Rows and roughly how far along a hidden order each lies, from 0 to 10
[-11   1  -6   8  -2   1 -10 -63  -1  -1  10  -4  -5   2  -2 -13   0  13
   3   2 -14  -3   1  -6   2  -3   4  -7   0  -2  -6  -2   3   2  -6   1
  -4   3   6  -6   2   7  -2  -2  -6   3   0  -8  -3  -1  -1  -3  -8   2
   6   9  -5  -3  10   4  -3  -2  12  -1  -7  -3   4   2  -1   4  -3  -4
   2   6   3  -1  -1   4   3 -10   6  -5   1   2 -11  -6   1  -1   2  -2
   5  -6  -3  -1  21   2  -6   3   1   5   0   4   9   6   5   5  -1  -1
  -1  -3] -> 10
[-39   5  -5   3  -3   1  17 -19  -1  -2   7  -3   6  -3  -1   0  -4  -3
  -2   1   7   5  -2   5   0  -2  -3   6   3  -2  -7   0  -5  -3  -3   2
  -2   4   3   1   0  11  -1   3  -6  -3  -4  -3  -3   2  -2   5   2  -3
  -1 -13  -2   1   7   7  -2  -1  15   1   9  -8   3  -7  -4   2   3   4
  -1  -1  -3   3   5   5   5  -5  -7   7   0   0  -5  -5   1  -7  -1   2
  -2   1   1   0  -9  -2   1   6   1   4   0   2  11   0   1   1  -2 -13
  -7   9] -> 0
[-32   5  -1   2   0  -2  -4 -57   6  -2  17 -10   3   2  -1  -5  -3  -2
   0   0   7   0  -2  -8   5  -4  -2  -6   1  -9  -1  -2  -7   8  -6  -2
  -4   3   5  -5   2   3   3   1  -8  -8  -5   3  -3   4   7 -14   1   1
   6   0  -4   7   9   1  -2  -1   0   0  -3  -1   2   2  -1   3   3  -7
   3  10   8   1   0  -2   8  -5  -4   3   0   1 -23   4   0   0   0   2
   1   1  -4   2  -3  -1 -13   3  -2   5   0   3  -3  15   2  -1   5   1
   6   7] -> 4
[-43   7 -10  13  -1  -1   2 -32  -1   1   7  -8   2  -6   2  -1  -2  -4
  -1   8   9   4   6  -2   1   2  -6  -3   3 -11   0  -2  -2  -4  -6   1
  -3   4   1   0   0   2   2   2   0   0  12  -1   2   4   0  -4  -6  -2
   2  -2   3   0   4  -4  -7  -2  14   3  -1  -6  -4   7   5  -2   5   4
   6  -8   7  -1   6  -1   3 -13 -17   5   1  -2  -4  -4   0   7   3  -2
   2 -12  -2  -2  -6  -2  -6   3  -1  -3  -1   3   4  -7   1   8  -4   7
  -3   8] -> 0
[-23   7   4  -2  -3  -3  -2   3   3   4  16 -10  -1  -1   1  -3   0  -3
  -4   0   3   4  -3  -2   3  -1  -4   5  -4   0   3  -1  -1  14  -2  -1
  -2   5   2   2   2   1   3   3  -6  -8  -3  15  -1   4   4 -13   7   0
   0   5   2   6  -4  -2  -6   1  -6   0  -7   4   0   4   4   4   3  -9
   3  13   0  -2  -6  -2   4   3 -12   7   0   1 -19   4  -1   1   1  -1
   3   2  -3   1  -8   0 -10   1  -1   4  -2   3  -7  10   0  -5   6  -2
  -7   8] -> 0
[ -8  -1  -1   2  -3   4  11   5  -1   5  12   8  -7  -1   1  -2   4  15
  -2  -5  11   2  -3   1   5  15   6  -5  -6  12   5   0   9  -4   6   1
   4  -3  -8   2   2   6   2  -1  -2  -4  -2  -9  -2   6  -3  -8  -2   0
   2  -2   7   0   2   4  -3   0 -16   0   9  -1   3  -3   3  -3 -11   3
  -2 -17   6   7  23   1  11  -2  19 -13   1   0   3  -7  -2  -8   0   0
   5  -1   0   3 -10   0   9  -4  -1  -2   1  -3   7  -4   1  -5   2  26
 -12  -7] -> 5
[-45   1  -9  15   4   0   2 -44   0   4   3  -5  -5 -10   3  -7   0   5
  -2   7   0   4   4  -1  -2   5  -3  -2   0   1   7  -2   6  -9  -2   0
  -5   2 -11  -1   0   0   5   1   3  11  15  -3   2   3  -5   5 -10  -1
   1  -2   4   1   7  -4  -8  -1   6   2  -2  -2  -7   4   5  -3  -7   7
   8 -13  10   0   3  -1   2 -11 -15   7   1  -2  -1  -5   1   7   4  -5
   1  -8   1  -2   0   2  -7   2  -3  -5  -1  -2   9 -11   1   3 -10   9
  -4   0] -> 1
[-23   0  -1   6   1   7  12  16   0   1  12  -1   0   1   2   1   2  10
  -5  -3   7   6   0   3   3  14   1  -6  -8   5   5  -2  13  -1   5   0
  -1   3   1  -7   0  -4   0  -2  -4  -3  -5   4  -1   3  -1  -9  -2   0
   1  -7   6   3   8   3  -4  -1  -3   2  -2  -1   1  -4   0   7  -8  -1
   2 -12   5   2  15  -3   4  -1   2  -8  -2  -1  16  -9  -2  -6   1  -1
   1   3  -2   1  -4   0   6  -5  -2  -5   0   0  -1   3   0   5  -9  17
  -6  12] -> 1
[-12   5 -13   4  -5  -2  -5 -19   1   1   3  -3  -1  -1  -2   4  -3   5
   0   0  25   5  -3  -2   8  -1  -1  -1   4  -5  -1  -1   0   1  -3   0
   1  -4  -2   6   1   7   6   0  -2 -15   5   3  -2   3   3 -12   4  -3
   5  -3   5   6  -1  -2  -4   0 -16   1  -4   1  -2  -5   1  -4   6  -3
   5  -4   7  11  15   1  10  -5  -8  -2   0  -1 -12   2   2   1  -2   1
   3  -5  -3   4 -20  -3  -9   2   0   1   1   6  -5   3   2   5   4  16
  -2 -12] -> 0

Next part:
[ -1   1   3  -1  17   0  -1  -2   1  -2   1   1   0 -14   3   0  -2  -8
   0  -3   6  -3   4   1  -3   3  -2 -10   2] -> 4
[  0  12  -2   0  20   1  -5  -2   5   2  -1  21  -1 -17   6  -1  -2 -15
   4  -6   9   0   5   0  -2   4  -6 -14   3] -> 3
[  4 -14   6   2 -13  -1  14   7  -3  -3   2 -12   2  11 -10   3   2  14
 -14  13 -22  -1  -3   1  12  -6   0  21  -7] -> 9
[  4  -3   9   0   7  -1   2   7   0   6  -3  -3   3   1  -4   5   2   5
 -17   0  -9  -4  -2   2   8  -1  -8  10  -7] -> 9
[ -2   4  -4   0  16   1  -3  -3   2  -2   4   8   0  -4   2  -1  -1   4
  12   0   1  -4   3   1  -2   2  -3 -11   3] -> 4
[ -4  -5 -13   5  44   0   1  -6 -13 -23  20 -32   4  31  -3   0   2  17
  -1   3 -25 -17  -2   3   5  -2   5   5  -8] -> 7
[  0   2 -12   7   3   1   4  -3   3  -7   6  17  -1 -13   1  -4  -1   6
  17   8   0   1   3  -2  -1  -3  -5  -7   4] -> 1
[  4  -1   6   2  20  -1   5   6   3  -1   0  -2   2  -7   2   5   1  -1
 -13  -8 -10  -4   1   2   9  -1 -10   7  -7] -> 8
[  2   4   1  -1  -3  -1  -1   1   6   6 -11   8   1 -19   4   1   1   5
   1   2   1   1   1   2   2   1 -20  -7  -3] -> 4
[ -5   9  -2  -2  29   1  -6  -6   3  -2   4  15  -3 -16   7  -2  -4 -18
   7 -12  19  -1   8  -1  -8   7   0 -25   8] -> 1
[ -1  -3  -4   4  15   2   7  -2  -4 -11  13   3   1  13  -7  -1   0   8
  -1   6 -14  -5   0  -1   4  -4   3   8  -1] -> 6
[  4   5   5   2  36  -2  -1   4   4   3  -4   2   3 -19   7   4   2  -1
 -15  -7  -3  -7   4   3   6   3 -18  -4  -7] -> 7
[  2  -4  11  -4  33  -1   1   1  -6  -5   4 -16   0  -3   2   5  -2 -26
 -17 -14   3  -6   4   2   1   6   1  -7  -1] -> 8
[-2 -6 -8  4  5  1  2 -4  0 -9  9  9 -2  2  1 -4 -2 -3 15  4  7  0  4 -3
 -4 -1  5 -7  7] -> 2
[  0  -1 -11   4 -22   2   7  -2   4  -6   6   4   0   4  -4  -4   0  16
  19  18 -10   1  -3  -1   0  -6  -1   5   1] -> 2
[ -9  -4  -9  -1  -6   0  -5 -11 -12 -14   8 -23   1  34  -5  -4   2  31
  10   5 -13  -8  -6   2  -4  -3   9   4  -2] -> 5
[  5  -5   7   3  -4  -1   7   7   4   5  -2   1   3  -7  -3   3   3  12
  -9   9 -13  -1   0   1  11  -3  -9  15  -6] -> 9
[  3 -15   6   3  29   0   9   1 -15 -12  14 -25   1  13  -3   3   0 -14
 -16  -1  -7  -7   1   0   3  -1   9  10  -2] -> 9
[  3  -6   4   5  -6   1  13   5   2  -5  10   9   1   5  -7   1   0  -4
  -4   9 -11  -1   1  -1   6  -5   4  12   1] -> 7
[  1 -11   7   0  27  -1   4   0 -11 -10   7 -29   1  11  -3   4   0  -7
 -18  -6  -9  -8   1   2   0   2   6   4  -5] -> 9
[  6 -10   3   6   5   0  15   8  -1  -5   7  -6   2   3  -5   3   2   0
  -9  10 -16  -1   0   0  10  -5  -5  19  -5] -> 8
[  2   0  11  -4  38  -2  -5   1  -6   1  -1 -11   0   0   2   4   0 -15
 -19 -19   7  -6   4   2   1   6  -3  -9  -3] -> 8
[ -2  -2 -10   4  -9   1   5  -3  -1  -9   9   3   0   8  -5  -3   0  16
  13  13 -14  -2  -2  -1   1  -5   0   3   2] -> 4
[ -2   1  13  -8   5  -3  -8  -1  -2  10 -12 -10   2   1  -2   2   2  18
 -13 -10   2  -2   0   3   3   3  -6   0  -5] -> 10
[ -1  -9  13  -6  20  -1  -1   0 -10  -4  -1 -24   1  10  -3   6   0 -11
 -19 -10  -4  -8   0   4   2   4   5  -1  -4] -> 10
[  7   0   8   3  13  -1   6   9   4   2  -1   5   1   0   1   5   1 -11
 -12   1  -4   0   2   1   8  -1  -8   9  -4] -> 7
[  2   6  -1   1   3   0  -1   1   8   3  -4   8   0 -14   4   1   0   2
  -3   2   0   1   2   1   4  -1 -10  -6   0] -> 4
[  5  -1   2   0  -1  -2   4   5   7   8 -10   9   2 -17   2   2   2   7
  -3   4  -7   1   0   1  12  -1 -14   6  -5] -> 6
[ -7  -7 -14   3  -1   1  -3  -8  -5 -10   9 -12  -1  16  -1  -5  -1  10
  16   5  -1  -1  -1  -2  -7  -1   9  -7   3] -> 1
[ -7  -8 -19   2 -20   1  -1  -8  -6 -12   6 -16   0  20  -1  -6  -1  16
  22  11  -3   0  -4  -2 -10  -3  10 -11   2] -> 0
[  0   4  -9   5   4   2   6   0   5  -6   9  15   2  -1  -3  -2   0  18
  11  15 -14  -2   0  -1   2  -5  -6   4   1] -> 4
[ -6  -3  -7   3  17   1  -3  -8 -11 -14  16 -13  -1  28  -2  -1   0  -1
   8  -2  -5  -8  -2   0  -6  -1  15  -1   0] -> 4
[  7   0   7   5  17  -1   8   9   3   1   3   2   5  -4  -2   5   3   9
 -14   5 -18  -5   1   2  14  -3 -12  16  -8] -> 10
[ -6  -7 -16   4   1   1   0  -8  -6 -15  11 -22   1  22  -1  -5   0  12
  17  12  -8  -4  -4  -1  -6  -1   9  -4   1] -> 0
[ -8  -4 -14   1  -2   0  -5 -10  -3  -9   2  -4  -2  -1   2  -6  -2   9
  23   0   7   1   2  -3  -9   0   7 -16   5] -> 0
[ -3   3  -1  -3  11  -1  -8  -5   3   1  -7  -4   0 -10   5  -2  -1   7
   5  -7   9  -3   3   1  -3   5  -5 -16   1] -> 4
[  3 -10   2   6  45   0   6   2 -10 -14  16 -21   1   7  -1   2  -1 -15
 -14  -5  -8  -9   4   0   5   1   5   5  -4] -> 7
[  1  -1   8  -3  33  -2  -5   0  -3   0   1 -27   2  -3   2   3   1   1
 -14 -11  -1  -9   2   2   5   5  -9  -4  -5] -> 8
[  8  -7   4   7  25  -1   9   7   0  -3   6  -1   4  -1  -3   4   3   8
 -16   4 -25  -7  -1   1  14  -5 -10  19 -10] -> 9
